Below are the code and all the weights of a small trained network. Each question names an input and a class and asks about switching units off, where a switched-off unit gives its printed mean instead of its output.

import numpy as np


def w(rows, s, z=0):
    codes = np.array(rows[::2]) - 128.0
    scale = np.full(codes.shape[1], s)
    scale[-1] = z or s
    return codes * scale


def f(y):
    return np.maximum(y, 0)


def log_softmax(a):
    a = a - a.max(-1, keepdims=True)
    return a - np.log(np.exp(a).sum(-1, keepdims=True))


def net(x, mask):
    res = np.array(x, float).reshape(1, 2) / 4 @ E
    y = f(res @ A[0][:, :-1].T + A[0][:, -1])
    res = res + np.where(mask, y, B[0][:, -1]) @ B[0][:, :-1]
    return log_softmax(res[-1] @ U[:, :-1].T + U[:, -1])


A, B = {}, {}
E = w([
[132,59,225,93,222,210,206,53,62,43,115],'x0',
[237,5,132,106,106,140,142,166,168,108,82],'x1',
],0.017)
A[0] = w([
[141,148,181,100,136,174,180,101,108,112,110,63],'N0',
[1,182,163,138,177,147,137,53,123,117,204,109],'N1',
[179,122,119,114,149,107,163,107,136,146,131,245],'N2',
[131,104,118,138,174,189,184,104,86,149,169,121],'N3',
[186,67,111,132,149,159,135,166,169,63,96,82],'N4',
[140,95,155,179,169,142,169,86,57,63,68,110],'N5',
[127,138,167,145,151,147,114,138,83,99,70,139],'N6',
],0.0097,0.011)
B[0] = w([
[110,81,117,80,59,98,101,103,112,210,109,198],'N0',
[130,192,101,69,151,106,107,195,71,90,137,255],'N1',
[152,150,117,133,248,89,84,115,110,116,150,203],'N2',
[90,71,62,26,141,137,122,190,136,196,167,205],'N3',
[219,188,92,152,168,119,164,219,64,91,45,218],'N4',
[154,123,102,102,134,126,61,121,135,227,101,247],'N5',
[67,124,117,175,113,163,127,104,159,175,84,182],'N6',
],0.012,0.019)
U = w([
[153,147,93,94,145,120,154,229,19,94,104,62],'0',
[132,99,68,89,42,91,106,182,165,224,132,91],'1',
[114,122,98,96,254,122,96,131,143,94,138,252],'2',
[81,62,179,185,88,82,133,122,104,73,130,94],'3',
[89,85,151,194,104,176,113,47,108,51,156,96],'4',
[69,147,240,185,120,202,183,66,139,147,59,92],'5',
[169,148,204,118,108,198,168,88,150,116,161,91],'6',
[87,122,158,144,81,217,250,25,143,52,81,86],'7',
],0.009,0.011)

Each question gives the input, the list of numbers given to net, and the class t.
The units are the neurons (one row each of A and B). Each row of codes is followed by its name. A weight is (code - 128) times the scale printed after its matrix; where a second scale follows, it is the last column's (A, B and U).
mask holds one flag per neuron, in row order. A switched-off neuron (its flag False) gives its mean, the last column of its row in B, instead of its output. The means were averaged over made-up inputs and are rounded, as every weight is.
A unit's drop is (log p(t) with every unit on - log p(t) with that unit switched off) / (log p(t) with every unit on - log p(t) with every unit switched off).
The circuit of an input: a set's keep is (log p(t) with only the set's units on - log p(t) with every unit switched off) / (log p(t) with every unit on - log p(t) with every unit switched off). Starting from all 7 units, units are removed one at a time, each time the one whose removal leaves the highest keep (on an exact tie, the one counted first), for as long as the keep stays at least 0.8.
units of the circuit, in order: the units of the circuit, biggest drop first
unit that matters most: the unit with the biggest drop
k most important neurons: the k neurons with the biggest drops, biggest first
drop of u: that unit's drop, to one decimal
input [2,3], class 2: unit that matters most -> N1
input [-2,2], class 2: units of the circuit, in order -> (N0, N4, N3)
input [-6,6], class 0: 2 most important neurons -> (N5, N0)
input [4,-2], class 1: units of the circuit, in order -> (N4, N0, N5)
input [6,4], class 1: 3 most important neurons -> (N5, N0, N1)
input [6,-5], class 1: units of the circuit, in order -> (N0, N5)
input [-7,8], class 0: units of the circuit, in order -> (N4, N5)
input [3,3], class 2: 2 most important neurons -> (N1, N2)
input [0,3], class 2: units of the circuit, in order -> (N1, N0)
input [4,3], class 1: 4 most important neurons -> (N1, N5, N0, N3)
input [-8,-8], class 0: 3 most important neurons -> (N1, N5, N0)
input [-5,-6], class 0: 2 most important neurons -> (N5, N1)
input [2,-2], class 2: 2 most important neurons -> (N4, N0)
input [-6,-7], class 0: units of the circuit, in order -> (N1)
input [-4,-4], class 0: 4 most important neurons -> (N5, N0, N3, N6)
input [5,3], class 1: units of the circuit, in order -> (N5, N0)
input [-2,-2], class 2: 3 most important neurons -> (N4, N0, N5)
input [7,-5], class 1: 4 most important neurons -> (N0, N5, N4, N3)
input [-1,-1], class 2: 4 most important neurons -> (N4, N0, N1, N5)
input [-3,4], class 0: units of the circuit, in order -> (N5)
input [1,2], class 2: drop of N0 -> 0.1
